Below are the code and all the weights of a small trained network. Each question names an input and a target symbol and asks about switching units off, where a switched-off unit gives its printed mean instead of its output.

import numpy as np


def w(rows, s, z=0):
    codes = np.array(rows[::2]) - 128.0
    scale = np.full(codes.shape[1], s)
    scale[-1] = z or s
    return codes * scale


def f(y):
    return y / 2 * (1 + np.tanh(0.7978845608 * (y + 0.044715 * y**3)))


def softmax(a):
    e = np.exp(a - a.max(-1, keepdims=True))
    return e / e.sum(-1, keepdims=True)


def log_softmax(a):
    a = a - a.max(-1, keepdims=True)
    return a - np.log(np.exp(a).sum(-1, keepdims=True))


def net(x, mask):
    ids = ['ΓΔΘΛαβεημστφψω'.index(c) for c in x.split()]
    T = len(ids)
    res = E[ids] + P[:T]
    r = res
    for j in range(2):
        rows = slice(2 * j, 2 * j + 2)
        q, k, v = (r @ M[0][rows].T for M in (Q, K, V))
        z = softmax(np.where(np.tri(T) > 0, q @ k.T / 2**0.5, -1e9)) @ v
        o = O[0][rows]
        res = res + np.where(mask[j], z, o[:, -1]) @ o[:, :-1]
    y = f(res @ A[0][:, :-1].T + A[0][:, -1])
    res = res + np.where(mask[2:10], y, B[0][:, -1]) @ B[0][:, :-1]
    return log_softmax(res[-1] @ U[:, :-1].T + U[:, -1])


Q, K, V, O, A, B = {}, {}, {}, {}, {}, {}
E = w([
[189,130,173,130,156],'Γ',
[145,107,190,140,174],'Δ',
[211,75,2,134,127],'Θ',
[219,83,118,172,138],'Λ',
[107,70,143,174,161],'α',
[201,202,58,77,145],'β',
[131,155,56,147,230],'ε',
[170,122,172,132,156],'η',
[121,173,178,122,192],'μ',
[74,108,189,147,184],'σ',
[58,48,56,144,143],'τ',
[50,153,85,86,182],'φ',
[159,83,175,150,157],'ψ',
[231,176,137,130,141],'ω',
],0.0062)
P = w([
[130,199,98,252,138],'0',
[128,185,101,219,138],'1',
[131,164,103,199,160],'2',
[137,147,104,174,168],'3',
[141,130,111,155,173],'4',
[142,116,114,132,182],'5',
[144,102,118,109,181],'6',
[151,88,126,87,188],'7',
[150,74,133,65,192],'8',
[148,59,135,44,196],'9',
[148,46,135,18,199],'10',
[160,32,143,2,202],'11',
],0.0054)
Q[0] = w([
[178,71,142,189,253],'H0',
[114,65,13,165,198],'H0',
[119,80,184,151,12],'H1',
[177,113,166,162,235],'H1',
],0.024)
K[0] = w([
[110,119,90,3,123],'H0',
[166,96,205,38,190],'H0',
[105,221,87,198,94],'H1',
[104,82,71,51,121],'H1',
],0.025)
V[0] = w([
[155,121,21,131,115],'H0',
[230,192,195,104,108],'H0',
[42,95,169,161,149],'H1',
[144,2,145,196,80],'H1',
],0.028)
O[0] = w([
[58,58,60,82,128,253],'H0',
[179,186,155,9,194,66],'H0',
[155,89,21,85,136,103],'H1',
[46,196,20,107,45,87],'H1',
],0.015,0.0046)
A[0] = w([
[221,95,67,111,126,90],'N0',
[38,181,114,166,248,115],'N1',
[127,142,165,121,53,162],'N2',
[35,159,192,144,102,3],'N3',
[139,179,128,207,161,150],'N4',
[141,160,144,156,66,115],'N5',
[142,82,154,48,74,16],'N6',
[125,191,88,140,188,159],'N7',
],0.014,0.0063)
B[0] = w([
[154,115,85,140,226,193],'N0',
[84,169,142,72,178,255],'N1',
[45,203,155,158,233,128],'N2',
[176,131,193,157,56,162],'N3',
[92,147,212,205,108,166],'N4',
[138,147,6,166,175,129],'N5',
[96,145,84,141,205,136],'N6',
[178,147,109,137,57,175],'N7',
],0.024,0.0057)
U = w([
[200,164,172,106,91,132],'Γ',
[200,178,136,153,110,131],'Δ',
[42,187,145,119,75,219],'Θ',
[123,192,87,103,59,127],'Λ',
[94,113,20,123,98,2],'α',
[179,116,127,22,174,160],'β',
[50,139,133,121,229,18],'ε',
[88,149,210,104,36,77],'η',
[215,180,190,168,159,59],'μ',
[181,68,156,236,108,62],'σ',
[120,106,31,114,93,160],'τ',
[104,2,177,119,112,241],'φ',
[180,165,83,196,178,127],'ψ',
[213,185,169,87,115,120],'ω',
],0.0057,0.0087)

Each question gives the input, a string of symbols that net reads in full, and the target symbol t.
The units are the heads (2 rows each of Q, K, V and O) and the neurons (one row each of A and B). Each row of codes is followed by its name. A weight is (code - 128) times the scale printed after its matrix; where a second scale follows, it is the last column's (O, A, B and U).
mask holds one flag per unit, heads first, then neurons. A switched-off unit (its flag False) gives its mean, the last column of its rows in O or B, instead of its output. The means were averaged over made-up inputs and are rounded, as every weight is.
A unit's drop is (log p(t) with every unit on - log p(t) with that unit switched off) / (log p(t) with every unit on - log p(t) with every unit switched off).
The circuit of an input: a set's keep is (log p(t) with only the set's units on - log p(t) with every unit switched off) / (log p(t) with every unit on - log p(t) with every unit switched off). Starting from all 10 units, units are removed one at a time, each time the one whose removal leaves the highest keep (on an exact tie, the one counted first), for as long as the keep stays at least 0.8.
units of the circuit, in order: the units of the circuit, biggest drop first
unit that matters most: the unit with the biggest drop
top k neurons: the k neurons with the biggest drops, biggest first
which heads matter: for each layer, one digit per head in row order, 1 if its drop is at least 0.15 and else 0, layers parted by /
input ε Λ Λ β Λ β ε Γ, target β: units of the circuit, in order => (H0)
input μ σ σ α τ ε φ, target φ: units of the circuit, in order => (H0 H1 N5)
input η Θ η, target η: units of the circuit, in order => (H1 N3)
input ε Δ σ τ τ Θ φ ε ε ε, target φ: units of the circuit, in order => (H0 H1)
input τ Λ μ τ τ σ, target τ: which heads matter => 01
input σ β σ, target β: which heads matter => 10
input ω α Γ σ σ ε, target ψ: which heads matter => 11
input Θ σ Γ, target Θ: which heads matter => 01
input α σ ε Λ ε ε φ σ σ Γ ε τ, target τ: top 2 neurons => (N1 N4)
input Δ Γ β σ φ μ Θ β σ μ, target β: units of the circuit, in order => (H0 N4)
input μ σ Λ ε σ τ ε ε, target τ: units of the circuit, in order => (H1 H0)
input Θ φ Λ σ φ μ ω ω Θ Θ σ, target η: units of the circuit, in order => (N3 H1)
input ε σ μ β ψ σ ε ω Λ, target β: top 3 neurons => (N4 N3 N6)
input τ Λ ε Δ σ ε μ Λ ψ Λ σ Λ, target ψ: units of the circuit, in order => (H0 N5 H1)
input Λ σ Δ β Θ σ Γ β ω β τ, target ε: units of the circuit, in order => (H0 N6)
input α φ ε η, target φ: unit that matters most => H1
input ω ε ψ σ τ, target ψ: top 2 neurons => (N5 N0)
input ε φ α, target σ: units of the circuit, in order => (H0 N4)
input ε ε μ ψ σ ε Λ Λ ε Λ ε, target Θ: top 2 neurons => (N1 N0)
input ε σ φ Θ Δ β σ ε β Λ, target ε: top 3 neurons => (N6 N7 N3)
input ω μ ε β Λ, target β: top 2 neurons => (N4 N2)
input α τ τ σ, target α: units of the circuit, in order => (H1 H0)
